Below is a small trained network, with its code and all its weights. Each question gives an input and a class and asks what happens when units are switched off, that is, made to give their printed mean instead of their output.

import numpy as np


def w(rows, s, z=0):
    codes = np.array(rows[::2]) - 128.0
    scale = np.full(codes.shape[1], s)
    scale[-1] = z or s
    return codes * scale


def f(y):
    return y / 2 * (1 + np.tanh(0.7978845608 * (y + 0.044715 * y**3)))


def log_softmax(a):
    a = a - a.max(-1, keepdims=True)
    return a - np.log(np.exp(a).sum(-1, keepdims=True))


def net(x, mask):
    res = np.array(x, float).reshape(1, 5) / 4 @ E
    y = f(res @ A[0][:, :-1].T + A[0][:, -1])
    res = res + np.where(mask, y, B[0][:, -1]) @ B[0][:, :-1]
    return log_softmax(res[-1] @ U[:, :-1].T + U[:, -1])


A, B = {}, {}
E = w([
[50,114,124,81,192,96,78,120],'x0',
[128,127,129,127,130,128,128,127],'x1',
[128,127,127,128,129,129,128,128],'x2',
[169,145,114,182,123,134,32,118],'x3',
[91,9,177,180,106,129,134,113],'x4',
],0.015)
A[0] = w([
[85,153,131,90,162,119,89,117,88],'neuron 0',
[130,125,125,111,107,106,126,131,98],'neuron 1',
[151,98,153,155,124,104,93,118,45],'neuron 2',
[136,165,135,79,136,127,165,125,154],'neuron 3',
[167,180,133,138,128,125,43,116,93],'neuron 4',
[161,72,161,182,121,131,163,105,77],'neuron 5',
[208,132,138,184,129,150,92,117,85],'neuron 6',
[164,125,127,139,122,151,213,132,151],'neuron 7',
[97,42,152,151,116,145,150,140,75],'neuron 8',
[116,158,135,85,129,135,178,124,169],'neuron 9',
[134,149,148,138,124,92,122,141,85],'neuron 10',
[155,111,114,99,130,128,215,119,165],'neuron 11',
[49,115,126,74,178,111,105,128,73],'neuron 12',
[73,119,121,102,183,134,5,117,2],'neuron 13',
[82,75,139,138,149,116,101,119,28],'neuron 14',
[93,64,142,145,125,122,184,102,85],'neuron 15',
[186,189,148,144,117,133,175,116,151],'neuron 16',
[120,24,136,196,105,144,66,117,17],'neuron 17',
[156,96,125,151,128,122,154,113,55],'neuron 18',
[111,107,141,120,149,134,102,120,67],'neuron 19',
[67,129,147,78,151,115,146,106,86],'neuron 20',
[96,160,129,106,121,134,168,125,121],'neuron 21',
],0.023,0.0092)
B[0] = w([
[87,206,161,87,124,117,139,205,191],'neuron 0',
[103,120,133,126,126,125,114,123,125],'neuron 1',
[105,138,113,177,147,126,101,116,166],'neuron 2',
[116,155,102,167,188,98,132,161,193],'neuron 3',
[158,152,99,70,31,158,134,101,219],'neuron 4',
[121,205,179,131,101,138,110,231,208],'neuron 5',
[139,76,71,138,106,177,119,211,217],'neuron 6',
[131,205,182,162,95,106,143,71,209],'neuron 7',
[167,91,167,56,50,151,130,105,231],'neuron 8',
[129,133,137,162,210,118,119,145,195],'neuron 9',
[105,130,135,120,121,143,113,114,129],'neuron 10',
[114,165,185,120,147,101,130,63,207],'neuron 11',
[119,45,54,117,141,164,122,201,227],'neuron 12',
[139,230,194,115,138,71,134,16,232],'neuron 13',
[151,38,93,133,165,125,155,29,199],'neuron 14',
[127,93,163,46,65,130,122,114,218],'neuron 15',
[146,36,76,135,159,140,115,20,227],'neuron 16',
[100,129,117,253,226,107,140,145,253],'neuron 17',
[124,152,140,128,108,127,130,174,153],'neuron 18',
[130,104,115,135,129,109,132,78,158],'neuron 19',
[107,60,91,119,142,150,114,182,199],'neuron 20',
[119,135,124,168,165,126,132,147,171],'neuron 21',
],0.039,0.023)
U = w([
[91,135,135,222,210,62,134,22,255],'0',
[37,120,74,159,216,98,107,212,128],'1',
[100,143,225,114,73,93,136,90,53],'2',
[92,3,113,65,117,132,129,114,88],'3',
[151,67,32,109,73,182,93,92,115],'4',
[100,213,113,60,92,89,119,74,67],'5',
[98,116,93,250,151,153,87,206,105],'6',
],0.0064,0.0046)

Each question gives the input, the list of numbers given to net, and the class t.
The units are the neurons (one row each of A and B). Each row of codes is followed by its name. A weight is (code - 128) times the scale printed after its matrix; where a second scale follows, it is the last column's (A, B and U).
mask holds one flag per neuron, in row order. A switched-off neuron (its flag False) gives its mean, the last column of its row in B, instead of its output. The means were averaged over made-up inputs and are rounded, as every weight is.
A unit's drop is (log p(t) with every unit on - log p(t) with that unit switched off) / (log p(t) with every unit on - log p(t) with every unit switched off).
unit that matters most: the unit with the biggest drop
k most important neurons: the k neurons with the biggest drops, biggest first
drop when u is switched off: that unit's drop, to one decimal
input [-2,-1,5,4,8], class 6: unit that matters most	neuron 17
input [-4,2,2,-6,1], class 2: 2 most important neurons	(neuron 17; neuron 15)
input [6,4,-1,1,0], class 5: 3 most important neurons	(neuron 13; neuron 17; neuron 0)
input [0,8,-1,7,1], class 6: 3 most important neurons	(neuron 6; neuron 17; neuron 8)
input [1,0,-1,-7,6], class 3: 2 most important neurons	(neuron 13; neuron 20)
input [1,3,-3,7,0], class 5: 3 most important neurons	(neuron 4; neuron 13; neuron 12)
input [-5,8,-4,1,-3], class 4: 3 most important neurons	(neuron 17; neuron 13; neuron 6)
input [0,0,6,6,0], class 4: 3 most important neurons	(neuron 4; neuron 6; neuron 5)
input [1,7,-3,-3,0], class 1: 3 most important neurons	(neuron 13; neuron 8; neuron 16)
input [2,-6,-8,0,-6], class 1: 2 most important neurons	(neuron 8; neuron 7)
input [8,-8,8,-4,0], class 1: 2 most important neurons	(neuron 0; neuron 8)
input [0,8,5,7,1], class 6: 2 most important neurons	(neuron 6; neuron 17)
input [5,-3,-3,1,-3], class 5: drop when neuron 17 is switched off	0.7
input [1,-5,2,3,-6], class 5: drop when neuron 12 is switched off	0.4
input [-2,1,-2,8,1], class 6: drop when neuron 17 is switched off	0.7
input [5,-6,1,-8,0], class 1: most important neuron	(neuron 9)
input [-3,-5,0,-6,1], class 2: 2 most important neurons	(neuron 17; neuron 15)
input [0,5,1,8,4], class 6: drop when neuron 16 is switched off	0.1
